[ 62  78 135 108 130] : (80)
[139 139 108 128 118] : (184)
[ 80  69 133 112 146] : (117)
[120 162 121 102 143] : (104)
[170 175  91 178  78] : (155)
[114 131 109 149 123] : (74)
[146 139 140 146 140] : (71)
[183 169  98 157  88] : (23)
[169 169 135 121 142] : (189)
has: [108 128 118] -> yes
has: [ 62  78 135] -> yes
Table of tags by key:
[139] -> K_989
[118] -> K_650
[143] -> K_5
[119] -> K_151
[142] -> K_967
key (184) 5:  -> K_650
has: [169 135 121 142] -> yes
find: [170 175  91 178  78] -> (155)
find: [ 80  69 133 112 146] -> (117)
find: [ 62  78 135 108 130] -> (80)

[120  72 134 106 179 108 128 125 158  99 156 100 179  72  86  89  74 111
 185 159 108 149 125  87]  (50)
[166 106 130  99 103 148  77 123 172 106 178 160 153 164 165 171  92 122
 162 179 138  75 130 180]  (144)
[139 172  73  73  99 104 112  74 151 109 102 169 164 176 163  98 182  81
 185 142 147 152  83 135]  (178)
[145  85 113 177  87  91 106  87  83  77 130 145 117 173  92 170 100 178
  86 148 101 121  73  80]  (116)
[139 172  73  73  99 104 112  74 151 109 102 169 164 176 163  98 182  81
 185 142 147 112  83 135]  (156)
[ 94 160  87  87 109 135 157 128  98  82  79  99  80 115 164 133 110 185
 128 137 174 156 126 142]  (170)
[125  77 135 120 177 177 138 149 160 108 167 145 166 163  86 130  87 149
 161 131 148 163  77 160]  (134)
[ 97 137 101 138  80 117  74 156  94 158 144  92 132  73  95 108  74  96
 143 163 109  77 136 166]  (81)
[113 144 138 122  77 175 105 120  92 185 112 148 123 161 182 147 175 147
  91  78 180 151  86 152]  (129)
[136 142 150 135  81 112 157 170 124 129 176 146  78 160 149 174 161  93
 153 103 185 115 115 106]  (37)
Table of tags by key:
[80] -> K_623
[177] -> K_10
[166] -> K_713
key (134) 5:  -> K_10
has: [ 81 185] -> yes
find: [ 94 160  87  87 109 135 157 128  98  82  79  99  80 115 164 133 110 185
 128 137 174 156 126 142] -> (170)

[100 123  98  98 112 161 140]  (106)
[113 100 118 102  98 148 161]  (13)
[122 105 127 108 102 143 154]  (99)
[ 99 167  95 167  85 167 167]  (88)
[137  76 135 105  75  75 175]  (42)
dup (88):  -> [167]
dup (42):  -> [75]
dup (106):  -> [98]
tags:
[101] -> K_42
[85] -> K_192
[102] -> K_718
key (99) 5:  -> K_718

[133  73 102 104  80  91  74 115  78 151  78  88  73 174] -> (76)
[169  87 110 141 173 114 182  81 167  83 178  80 182  73] -> (40)
[ 87  76  99  87  78  84  71  98  81 129  75  66  75 146] -> (100)
[142  83  99 129 155 102 160  77 146  68 149  76 156  73] -> (36)
[ 81  73 102 104  80  91  74 115  78 151  78  88  73 174] -> (35)
[142  83  99 129 155 102 160  77 141  68 149  76 156  73] -> (181)
[ 99  69 102 110 107  92 141  79 133  80 111  74 125  93] -> (120)
[ 79  68  97  91  76  78  73  93  78 140  74  69  74 146] -> (16)
[128 182 152 141 114 164 107 182 119 180 112 184 108 182] -> (55)
has: [ 73 102 104  80  91] -> yes
tags:
[66] -> K_284
[80] -> K_969
[81] -> K_588
key (40) 12:  -> K_969

[125 120 133 120 142 121] : (146)
[107 130 129  95 141 103] : (142)
[147 109 142 103 181 152] : (67)
[ 79 158 147 111  69 123] : (151)
[126 134 129 138 133 132] : (26)
[127 121 137 131 144 133] : (147)
[134 104 186  79  73 160] : (45)
[136 119 143 144 144 136] : (5)
dup (146):  -> [120]
Table of tags by key:
[142] -> K_226
[144] -> K_68
[182] -> K_798
[181] -> K_733
[145] -> K_41
[143] -> K_109
[69] -> K_338
[120] -> K_393
[70] -> K_434
[133] -> K_155
key (146) 5:  -> K_226
find: [ 79 158 147 111  69 123] -> (151)
find: [125 120 133 120 142 121] -> (146)
find: [147 109 142 103 181 152] -> (67)

[ 90 131 119 131 128 144 115] : (192)
[ 82 119 107 125 120  85 123] : (85)
[103  96  95  96 131 118 118] : (188)
[ 81  85 122 121 107 143 128] : (61)
[129 121 102  93 148 154 115] : (133)
[144 158 193 118 134  60 171] : (118)
[ 93 175 165 105 132 179 127] : (111)
[122 161 122 122 132  94 122] : (53)
[124 103 130 144 121 136 154] : (112)
[ 87 115 127 103  89 126 115] : (68)
has: [165 105 132] -> yes
dup (68):  -> [115]
dup (53):  -> [122]
find: [144 158 193 118 134  60 171] -> (118)

[143 143 103 149  86 187 193 105  73 140]  (169)
[ 74  67 174  75 183 114  88 171 172 123]  (79)
[195 167 149 122 144  74  71 103 171 131]  (64)
[ 80 115 142 130 152 168 177 172  72 121]  (202)
[ 80  68 172  72 191 112  67 171 157 118]  (6)
[ 54  82 111 130  95 190 191 141  91 108]  (110)
[154 173 113 139  88 154 108 154 154 116]  (191)
[175 158 112 114 127  90 107 149 100 114]  (139)
[168 160 137 109 147  81  70 109 173 117]  (62)
[ 87 116 121 147  99 202 181 174  64 114]  (204)
[147 142 145 123 145 101  61  85 185 142]  (128)
[155 134 117 174  92 113  99 104 164 144]  (11)
has: [174  64 114] -> yes
dup (191):  -> [154]
tags:
[172] -> K_571
[100] -> K_461
[171] -> K_52
[71] -> K_769
[122] -> K_340
[72] -> K_91
key (64) 9:  -> K_52
find: [155 134 117 174  92 113  99 104 164 144] -> (11)
has: [167 149] -> yes

[133 128 128 128 125 124 128 131 128] = (19)
[ 59 105  90 175  90  85 183 203 159] = (126)
[131 128 128 128 125 131 128 131 128] = (70)
key -> tag
[129] -> K_377
[105] -> K_651
[127] -> K_566
[128] -> K_259
[126] -> K_72
[125] -> K_495
[104] -> K_472
key (19) 2:  -> K_259
dup (126):  -> [90]
find: [133 128 128 128 125 124 128 131 128] -> (19)
find: [131 128 128 128 125 131 128 131 128] -> (70)

[94 95 92 93]  (77)
[ 80 186 171 178]  (135)
[ 80 186  85 178]  (86)
[180 180 186 170]  (93)
has: [94 95] -> yes
key -> tag
[94] -> K_916
[180] -> K_709
[80] -> K_240
key (77) 1:  -> K_916
find: [ 80 186 171 178] -> (135)

[154 132  93 150 144 101 139 134] = (150)
[155 113 156 102  92 100  64 140] = (183)
[154 146 133 123  96  99 141 155] = (198)
[154 144 132 119  92 112 152 152] = (29)
[155 144 132 117  90 115 154 151] = (95)
[154 144 132 118  91 116 154 150] = (127)
[154 146 133 126 101  93 130 156] = (4)
[154 144 132 117  90 115 154 151] = (187)
[154 144 133 118  91 113 153 151] = (163)
[154 119 152 118 129 162 162 161] = (125)
has: [123  96] -> yes
find: [154 144 132 119  92 112 152 152] -> (29)
has: [146 133 123  95] -> no
key -> tag
[64] -> K_736
[154] -> K_950
[141] -> K_278
key (198) 7:  -> K_278

[184 121 130 149 137 117 154 110 125 156 112 142 119 114  94 132 138 133
 138 145 154 100 124 141 147 148 167 179 127 139 154 168 104 118  93  94
 142 114 125 156 130  62 116 129  87 136 157 142 101 143  87] -> (101)
[181 134  89 140 128 121 104 126 131 114 107 150 114 126  97 115 132 112
 106 123 127  96 116 132 152 148 166 151 129 150 155 164 131 138 115 102
 158 128 100 147 104  75  98 139 115 121 138 139 102 145 123] -> (173)
[140 133 134  85 137 134 166 123 152 116 126  93  94 121  99 131  98 126
 186 127 148 162 108 167 151 111 134 150 142 138 157 105 136  92 124 125
 121  85 135 113 136 129 133 156 121 137 126 129 112 139 142] -> (162)
[134 126 138  84 137 127 153 118 142 119 138  92  90 119 101 126 105 124
 174 136 148 166 101 171 145 109 132 142 146 144 148 102 128  99 126 129
 117  86 133 107 134 129 141 147 120 148 111 128 112 149 151] -> (20)
[179 107 139 146 153 128  97 103 144 129  90 138 113 121 115 105 129 131
 111 112 103  65 122 136 147 123 168 163 122 125 145 165 113 149 112  90
 152 112 120 149 103  89  91 132 130 114 173 124 111 158 123] -> (22)
[166 127 124 139 136 142 157 117 142 131 118 126  97 135 109 153 108 123
 167 126 156 103 132 137 145 124 160 179 124 100 174 168 117 108  94  95
 138  98 156 169 130  91 135 142 117 107 178 130  82 159  92] -> (167)
[131 147 144 112 127 128 152 106 138 156 118 127 121 169  97 168 122 125
 164 142 166 109 107 119 134 110 143 151 129 109 110 152 131 108 116 117
 121 106 161 129 117 146 142 135 133 114 184 116 115 123 122] -> (206)
[143 154 126 123 124 136 154 120 140 148 137 129 110 163  97 165 116 119
 159 136 177 111  90 128 161 113 156 172 131 107 136 165 117 106  88 101
 112  96 146 137 126 105 138 136 122 120 162 152 103 147 112] -> (87)
[135 107 128 130 126 165  85 122 152  85 129 126 139 106 117  68 132 141
  99 130  92 115 136 145 123 107 134 102 132 131 147 114 150 147 145 106
 150 151 117 142  97 129 137 119 142 112 137 106 138 160 130] -> (91)
[145 170  76 112 170 109 170 147 126 127 130 133 120 137 117 152 132 109
 117 121 158 120  86 142 171 131 161 171 152 154 130 164 170 112  94 101
 145 130 110 126 128  81 112 123 122 136 119 170 111 126 126] -> (109)
[105 137 147 101 121 141 151 105 136 150 139 111 113 132 107 136 127 142
 174 156 170 136 107 152 129 108 147 139 132  96 116 101 123 116 120 127
 129  96 152 133 124 132 154 130 102 153 149 109 124 121 122] -> (96)
tags:
[85] -> K_913
[112] -> K_313
[140] -> K_675
[101] -> K_464
[149] -> K_697
[84] -> K_563
[62] -> K_796
key (101) 4:  -> K_697
has: [124 101] -> no
has: [ 87 133] -> no
find: [145 170  76 112 170 109 170 147 126 127 130 133 120 137 117 152 132 109
 117 121 158 120  86 142 171 131 161 171 152 154 130 164 170 112  94 101
 145 130 110 126 128  81 112 123 122 136 119 170 111 126 126] -> (109)
has: [134 113] -> no
has: [136 165 117] -> yes

[135  91 140 111  87] -> (119)
[123  72 120  95  68] -> (82)
[ 77 144  85  83 127] -> (7)
[ 65 171  69  83 148] -> (97)
[116  99 114 101  93] -> (31)
has: [135  91 140 112] -> no
key -> tag
[77] -> K_925
[72] -> K_787
[144] -> K_984
[171] -> K_532
[91] -> K_760
[143] -> K_455
[100] -> K_884
[99] -> K_488
key (7) 2:  -> K_984
has: [144  85  83 127] -> yes
find: [123  72 120  95  68] -> (82)
has: [127  83  85 144  77] -> no
find: [135  91 140 111  87] -> (119)
find: [ 77 144  85  83 127] -> (7)

[143 143 149 149 114 143 149 111 147 149] : (83)
[116 118 131 129 141 142 117 148 115 113] : (39)
[106 137 105 151 119 132  75 142 121 110] : (113)
[121 117 140 120 147 143 126 150 110 107] : (49)
[154 147 138 135 127 127 165 111 154 159] : (18)
find: [143 143 149 149 114 143 149 111 147 149] -> (83)
key -> tag
[143] -> K_986
[116] -> K_51
[154] -> K_445
[106] -> K_99
[121] -> K_12
[150] -> K_971
key (49) 1:  -> K_12
find: [106 137 105 151 119 132  75 142 121 110] -> (113)
has: [129 141] -> yes

[168 135 143 144] = (107)
[144 141 134 181] = (60)
[156 134 134 146] = (52)
[144 139 144 144] = (137)
[145 143 133 145] = (172)
[166 146 139 138] = (44)
[157 152 152 141] = (152)
[203 145 135 144] = (149)
[140 156 149 159] = (145)
[153 149 147 147] = (78)
[144 138 138 142] = (102)
[142 150 144 141] = (124)
dup (78):  -> [147]
key -> tag
[144] -> K_553
[146] -> K_406
[133] -> K_715
[138] -> K_391
[134] -> K_170
[145] -> K_908
key (172) 3:  -> K_715
find: [156 134 134 146] -> (52)
dup (137):  -> [144]
dup (172):  -> [145]
find: [157 152 152 141] -> (152)
has: [135 143] -> yes

[ 96  81 171 103 133 125  89 143  70] : (27)
[179 128 133 148 147  82 106 146  91] : (41)
[125 153 148 138  82 160 103  90 152] : (114)
[179 128 133 148 147  82 106 146 128] : (59)
Table of tags by key:
[171] -> K_494
[70] -> K_685
[69] -> K_225
[125] -> K_525
[126] -> K_433
[82] -> K_731
key (27) 6:  -> K_525
has: [ 82 107 146] -> no

[ 84 158 108  74  99 152 140 155 133 122 119 109  63  86 108 184 120 108
 105 118 159 110]  (15)
[ 84 158 108  74  99 152 140 155 108 122 119 109  63  86 108 184 120 108
 105 108 159 168]  (25)
[112  89 117 135 121  87 137  96 108 140  87 101 148 131 119 118 107  87
  85 123 117 102]  (73)
tags:
[105] -> K_514
[85] -> K_783
[135] -> K_172
[89] -> K_569
[104] -> K_954
[86] -> K_371
key (73) 19:  -> K_783
dup (25):  -> [108]
dup (15):  -> [108]
find: [112  89 117 135 121  87 137  96 108 140  87 101 148 131 119 118 107  87
  85 123 117 102] -> (73)
has: [ 84 158] -> yes

[127 127 127 127 128 113] : (154)
[129 132 129 128 129 129] : (98)
[129 132 128 128 128 160] : (28)
[123 128 127 126 127 124] : (3)
[124  88 125  88  88  88] : (92)
[140 128 126 128 124 130] : (75)
dup (92):  -> [88]
has: [128 127] -> yes
dup (3):  -> [127]
dup (98):  -> [129]
dup (28):  -> [128]
tags:
[140] -> K_845
[123] -> K_728
[124] -> K_147
[125] -> K_121
key (92) 1:  -> K_147

